Below are the code and all the weights of a small trained network. Each question names an input and a class and asks about switching units off, where a switched-off unit gives its printed mean instead of its output.

import numpy as np


def w(rows, s, z=0):
    codes = np.array(rows[::2]) - 128.0
    scale = np.full(codes.shape[1], s)
    scale[-1] = z or s
    return codes * scale


def f(y):
    return y / 2 * (1 + np.tanh(0.7978845608 * (y + 0.044715 * y**3)))


def log_softmax(a):
    a = a - a.max(-1, keepdims=True)
    return a - np.log(np.exp(a).sum(-1, keepdims=True))


def net(x, mask):
    res = np.array(x, float).reshape(1, 2) / 4 @ E
    y = f(res @ A[0][:, :-1].T + A[0][:, -1])
    res = res + np.where(mask, y, B[0][:, -1]) @ B[0][:, :-1]
    return log_softmax(res[-1] @ U[:, :-1].T + U[:, -1])


A, B = {}, {}
E = w([
[214,90,128],'x0',
[64,1,172],'x1',
],0.0081)
A[0] = w([
[200,85,119,201],'n0',
[120,149,123,172],'n1',
[100,141,120,190],'n2',
[113,122,121,162],'n3',
[129,114,142,151],'n4',
[120,171,143,211],'n5',
[172,159,135,147],'n6',
[159,130,119,149],'n7',
[96,94,151,155],'n8',
[250,182,116,163],'n9',
[11,102,130,211],'n10',
[207,119,128,249],'n11',
[119,133,109,129],'n12',
[88,82,126,159],'n13',
[132,110,111,144],'n14',
[164,96,118,151],'n15',
[139,113,118,129],'n16',
[157,123,112,152],'n17',
[118,118,119,134],'n18',
[115,120,110,140],'n19',
[131,141,115,186],'n20',
[116,145,129,134],'n21',
[42,211,118,147],'n22',
[149,111,162,148],'n23',
[144,87,138,193],'n24',
[148,115,152,132],'n25',
[159,103,153,160],'n26',
[134,75,99,220],'n27',
[132,184,108,253],'n28',
],0.021,0.0035)
B[0] = w([
[102,84,75,185],'n0',
[118,151,119,146],'n1',
[107,149,138,149],'n2',
[124,124,142,136],'n3',
[126,107,126,137],'n4',
[111,180,111,168],'n5',
[169,162,117,173],'n6',
[152,137,117,147],'n7',
[143,93,163,171],'n8',
[253,185,88,253],'n9',
[153,105,244,222],'n10',
[164,114,59,196],'n11',
[123,136,126,131],'n12',
[147,93,171,179],'n13',
[128,117,122,133],'n14',
[119,112,92,151],'n15',
[130,123,117,131],'n16',
[148,134,114,145],'n17',
[128,120,136,131],'n18',
[127,127,138,131],'n19',
[128,148,121,146],'n20',
[118,141,123,136],'n21',
[13,159,141,212],'n22',
[123,105,105,142],'n23',
[122,77,117,162],'n24',
[128,118,107,136],'n25',
[118,100,98,150],'n26',
[118,71,125,167],'n27',
[133,216,128,204],'n28',
],0.053,0.013)
U = w([
[208,188,90,166],'0',
[2,146,161,205],'1',
[67,47,40,230],'2',
[165,98,27,55],'3',
[141,42,201,94],'4',
[71,184,63,9],'5',
],0.0083,0.0013)

Each question gives the input, the list of numbers given to net, and the class t.
The units are the neurons (one row each of A and B). Each row of codes is followed by its name. A weight is (code - 128) times the scale printed after its matrix; where a second scale follows, it is the last column's (A, B and U).
mask holds one flag per neuron, in row order. A switched-off neuron (its flag False) gives its mean, the last column of its row in B, instead of its output. The means were averaged over made-up inputs and are rounded, as every weight is.
A unit's drop is (log p(t) with every unit on - log p(t) with that unit switched off) / (log p(t) with every unit on - log p(t) with every unit switched off).
The circuit of an input: a set's keep is (log p(t) with only the set's units on - log p(t) with every unit switched off) / (log p(t) with every unit on - log p(t) with every unit switched off). Starting from the 12 units with the biggest drops (on a tie, the unit counted first), units are removed one at a time, each time the one whose removal leaves the highest keep (on an exact tie, the one counted first), for as long as the keep stays at least 0.8.
units of the circuit, in order: the units of the circuit, biggest drop first
k most important neurons: the k neurons with the biggest drops, biggest first
drop of u: that unit's drop, to one decimal
input [-4,-4], class 5: 2 most important neurons => (n10; n22)
input [-3,-4], class 5: units of the circuit, in order => (n22)
input [1,1], class 2: units of the circuit, in order => (n9; n10)
input [-2,1], class 4: units of the circuit, in order => (n22; n9)
input [-7,-6], class 5: units of the circuit, in order => (n10; n22)
input [-2,-3], class 5: 3 most important neurons => (n10; n22; n9)
input [-5,-8], class 5: 3 most important neurons => (n22; n10; n5)
input [6,-2], class 3: 4 most important neurons => (n0; n10; n11; n28)
input [-7,2], class 1: 2 most important neurons => (n22; n9)
input [8,3], class 2: 2 most important neurons => (n9; n0)
input [2,0], class 3: drop of n10 => 0.1
input [-7,3], class 4: drop of n10 => 1.0
input [-4,2], class 4: drop of n10 => 0.2
input [7,-2], class 3: units of the circuit, in order => (n0)
